[-41  11  63  -5 -38] Out: 63
[ 18  27 -54  19   3  70] Out: 19
[50 78 65 86] Out: 78
[ -7  35  56  74 -44] Out: 56
[-48  45 -86 -45  38] Out: -86
[ 17 -26   6 -37 -61 -77] Out: -37
[ 16 -71   4  -7  18] Out: 4
---
[[-39  45 -30  60]
 [-42  48 -33  66]] --> -39, 66

[-65  28  26 -12  50  37] --> -65, 37

[ 67  87  -3 -39] --> 67, -39

[[-38 -42 -35  65   3]
 [ 33  29  33  19  51]
 [ -3  62  35 -77 -41]] --> -38, -41

[ 16 -72 -19   3  22  62] --> 16, 62

[[ -3 -17 -13  25  44 -14 -19]
 [-61  10  73  55  46  58  37]
 [ 19 -20 -29 -28   1 -11 -23]] --> -3, -23

[[ -7 -43  -4 -31]
 [-28 -79   0 -52]
 [ 48 -11  11  11]] --> -7, 11

[-59 -24 -82  16] --> -59, 16

[  2 -11 -52  15 -77  14] --> 2, 14

[[ 85  17 -16  -5 -47  10 -25]
 [-54  14  26  17  57   7  36]
 [-45  14  30   7  42   3  20]] --> 85, 20
---
[[ 10 -12 -14   1  16  46]
 [-10 -24 -62 -28   0 -25]] Out: 1

[[-16  -4 -35  33  14  -7 -58]
 [ 81  28  69  14  20   4  -5]] Out: 14

[[ 18  35  -1 -47  67 -16]
 [ -2 -26  25  19   7   3]] Out: -47

[[ 30 -87 -40  -4]
 [ 19 -49 -42 -12]] Out: -87

[[ -2   1   1   3 -86   2]
 [  4   3   2  -7  -1   5]] Out: 3

[[-61 -45   8  75 -37  72]
 [-65 -36 -28  20 -13 -65]] Out: 75

[[-11   7 -13  -7  19 -15 -76]
 [  0   1   1  -3   6   2  16]] Out: 19

[[  6  21 -47  74]
 [  7  16 -39  74]] Out: 21
---
-51	-9	13	-60	-43	7
-5	-16	65	-68	-18	-2
-16	83	-36	16	1	15
yields -9

-19	41	-34	5	21	-25	53
3	51	-9	-60	-62	23	56
-4	33	2	-29	-23	-5	32
yields 41

7	-60	-19	9	-6	50
17	52	-8	-40	67	57
65	-40	10	-53	17	-8
yields -60

17	-33	23	-1
79	-81	50	-8
-1	-9	-9	-4
yields -33

-7	67	23	-37	49	31	40
-8	-33	42	25	25	-9	62
-16	-12	64	-29	70	-27	-53
yields 67

4	-14	6	-23	23	-17	-36
-5	-32	11	16	8	46	-21
63	-55	4	20	-3	-22	-29
yields -14

43	0	-19	32	10
54	-10	-8	32	19
-38	-49	6	-66	-16
yields 0
---
[1 3 6 4 8] >> 8
[6400 9894 8034 1628 4412 7038 5259] >> 5259
[ 49  29 -42   9] >> 9
[8246 1012 3306 5640 6388 3442] >> 3442
[8 5 7 3 1] >> 1
[-116  499  -35 -946 -236  676] >> 676
[195  62 183 157 133 179 214] >> 214
[7781 6131 7623 5143 2401 8919] >> 8919
[4748 1383 5193 6525 6341 9239 6083] >> 6083
[154 187 193 122 198  36 103] >> 103
---
[54 -5 10 62 -3 -1] value 54
[-10  79  16  14 -28  35] value -10
[-62  80   0 -23] value -62
[ 14  22  27  23  64 -70] value 14
[-16  47  45  34  -4 -87  35] value -16
[ 29  23  13   5  33 -29  71] value 29
---
[179.96, -58.94, -104.46, 65.30, 91.58, 78.12, 108.20] => 91.58
[[9.64, -14.23, 8.47, -0.90], [18.80, -9.18, 18.74, 17.99]] => 17.99
[[0.05, -0.05, -0.23, -0.04, -0.02], [-0.06, 0.08, 0.13, 0.01, 0.14], [0.11, 0.03, -0.04, -0.07, 0.04]] => 0.11
[0.6, 0.0, -1.1, -1.5, -0.3, 1.4, -0.6] => 0.0
[[-0.153, 0.017, 0.032, -0.025], [-0.205, 0.001, 0.024, 0.060], [-0.050, 0.207, 0.166, 0.163]] => 0.163
[[21.589, -3.942, -0.214, 11.026, 19.516, 14.743], [19.642, -16.055, 4.346, 14.984, -4.223, 14.284], [12.671, -10.533, -5.886, 13.184, -8.335, -11.912]] => 19.516
[[1.23, 0.15, 1.23, 1.36, 1.18, 1.30, 1.24], [-0.15, 1.37, -0.39, -0.15, -0.25, 0.02, -0.37], [-2.04, 2.31, -2.26, -2.23, -1.96, -2.29, -2.22]] => 1.36
[30.53, -48.34, -157.64, 41.81, 147.89, 86.47] => 41.81
[116.239, -87.695, -76.178, -111.738, -8.999] => -76.178
[[127.22, 40.57, 19.03, 102.61], [21.20, 1.49, 66.81, -62.37], [-114.30, 19.13, -57.41, 77.36]] => 77.36
---
[[ 31  11  39  -1  32]
 [-42  19 -16 -24   4]
 [-20 -20  21  17  10]] | 19

[[5802 5218 4756 3589 4754 6169 7223]
 [5965 5095 4680 3388 4751 6209 7421]
 [4974 5889 7069 9192 7330 4121 2359]] | 5095

[[5 5 6 4 5 6 4]
 [3 0 8 6 5 1 7]
 [7 8 2 3 4 4 1]] | 0

[[120  69 177 197  84]
 [229  97 163 156  84]
 [132 181 167  37 132]] | 97

[[7 3 5 2]
 [8 2 4 1]
 [7 7 7 8]] | 2

[[314 304 321 334]
 [442 857 288  55]
 [426 660 323 172]] | 857
---
666	624	637	661
310	895	129	593
745	504	743	444
--> 624

794	43	884	-505	-3	221	-112 --> -3

177	228	-592	-7	986	349
171	229	731	76	816	69
250	227	-405	381	-346	355
--> -7

3502	2475	4413	6017	3728	9741	7799 --> 3728

60	60	92	58	59	9
61	62	21	61	60	32
--> 58

113	-601	628	-426 --> -601

25	83	48	64	24	39	26 --> 24
---
[ 69  46  31  80 -87] value 69
[-73  40   7  25] value -73
[ 0 70 -1  1 -6] value 0
[-32  72 -28  21 -14] value -32
[ 81 -25   0 -39  -8] value 81
[ 14 -18   5 -45 -85 -41] value 14
[ 0 28 -7 45 69 35  6] value 0
[-74  59 -83 -14 -25  84  35] value -74
---
[[2 3 2 4 3 4 4 5 3 3 2 4 6 1]
 [4 5 4 6 2 3 5 2 6 3 2 3 1 3]
 [2 2 4 2 4 3 5 3 3 2 4 4 3 4]
 [4 4 3 5 1 3 4 2 7 0 3 3 4 2]
 [4 3 3 3 3 3 6 2 3 5 3 2 6 5]] → 2

[[ -32  257  754 -808  111  588 -107  909]
 [-136  354  850 -797  216  558 -216  701]
 [-287  681  355  -26  296  605  -86  493]
 [  82  594  540 -241  146  723  280  619]
 [ 279  613  476 -146  192  790  337  756]
 [ 305  300  857 -666  238  673  110  819]
 [ -47  946  566   55  271  703  137  642]
 [ 287  394  701 -137  118  794  104  727]
 [-112  900  289 -213  223  277  -62  416]] → 277

[[ -6  17 -13   7  10  20 -17  -7   4]
 [ -6   7 -18  -4   8  11  -4  -2 -31]
 [-19  26 -17  21 -14 -32 -22   3 -12]
 [ 19 -12 -19   5  21  14 -10  16  12]
 [  5  12  12  20 -14   6  -5  29  -7]
 [  8 -12 -12  23  24   7 -16  10  -4]] → -16

[[566 561 603 431 572 533 498 541 592 392]
 [581 755 833 406 764 585 568 810 643 446]
 [480 548 557 492 548 509 525 591 486 542]
 [646 616 710 363 676 591 507 578 701 319]
 [392 391 328 578 361 426 476 409 354 607]
 [584 603 659 415 623 551 509 589 622 386]
 [416 255 187 567 248 410 424 204 361 528]] → 204

[[  6   9  19   5  26   4 -10  25   7   5]
 [  3   1  11  31   9  24  14  29   4   7]
 [  9   7  10  13  36   4  28   6   1  20]
 [ 15  10  15   1  -3  -5  17   7 -12  15]
 [ 15  18 -29   8  26  12  -6   2 -20   6]
 [ 16  18  10  12  -4   6  24   2  15  21]
 [  4  35  10  -2  -4 -14  -9  15  23   7]
 [  3  32 -22  -1  30   4  32   9  14   7]
 [  1  12  11   0  31  17  28  23  11  15]
 [ 13  39  14   2 -21   2  -8  33  12   8]
 [ 13   7  -2  18   2  10  34  15  24  14]
 [  3   7 -10  20 -37  35 -27  19  26   5]] → 19
---
[[46, 78, 45, 29, 27, 75, 22], [64, 26, 57, 28, 34, 44, 38], [28, 76, 23, 85, 38, 29, 46]] => 46
[[29, 26, 59, 71, 53], [72, 64, 80, 18, 83], [75, 63, 64, 15, 30]] => 30
[[287, 424, 553, 63, 212], [171, 950, -925, 28, 324], [38, -160, -57, -8, 2]] => 2
[[425, 834, 63, 339, 248, 458], [420, 306, -404, 519, 262, 401], [-1, -1, 592, -388, -671, -871]] => -871
[[31, 16, 11, 22, 4, 29], [-13, 29, 4, -34, 34, 1], [-10, 26, 12, -25, 33, 2]] => 2
[[5815, 4429, 7895, 5216], [7219, 6997, 3122, 4855], [7186, 5431, 6634, 5214]] => 5214
[[711, -481, -303, -776], [16, 3, 10, 11], [192, 441, 333, -223]] => -223
[[4, 2, 2, 5, 5, 4, 4], [5, 6, 7, 3, 4, 5, 6], [5, 2, 5, 6, 4, 4, 5]] => 5
[[3, 3, 1, 4, 3], [2, 0, 2, 5, 2], [6, 6, 8, 4, 5]] => 5
---
[[140, 174, 145, 125], [124, 217, 160, 55], [137, 209, 150, 27]] out 137
[[120, 36, 129, 179, 135, 119], [127, 82, 153, 134, 150, 61], [154, 136, 110, 158, 120, 213]] out 154
[[176, 129, 134, 176, 125], [94, 155, 47, 105, 192], [193, 106, 88, 167, 143]] out 193
[[33, -633, -477, 538, -141, -209], [-289, 208, 310, 603, -167, -118], [141, -938, -684, 538, -232, -298]] out 141
[[468, 466, 262, 620, 296], [206, 467, 486, 813, 912], [797, 477, 192, 520, 448]] out 797
[[26, -7, -26, -15, -14], [-2, -7, -36, -14, 41], [8, -10, -21, -31, -26]] out 8
---
[203 213  69 180 191  63  71]	213
[3303 1093 8138 8845 4481 6352 6126]	1093
[64 50 19 84 43 54]	50
[8338 7098 1772 5471]	7098
[0 7 5 2 3]	7
[25  0 44 91 16]	0
[53 47  8 76 97 26]	47
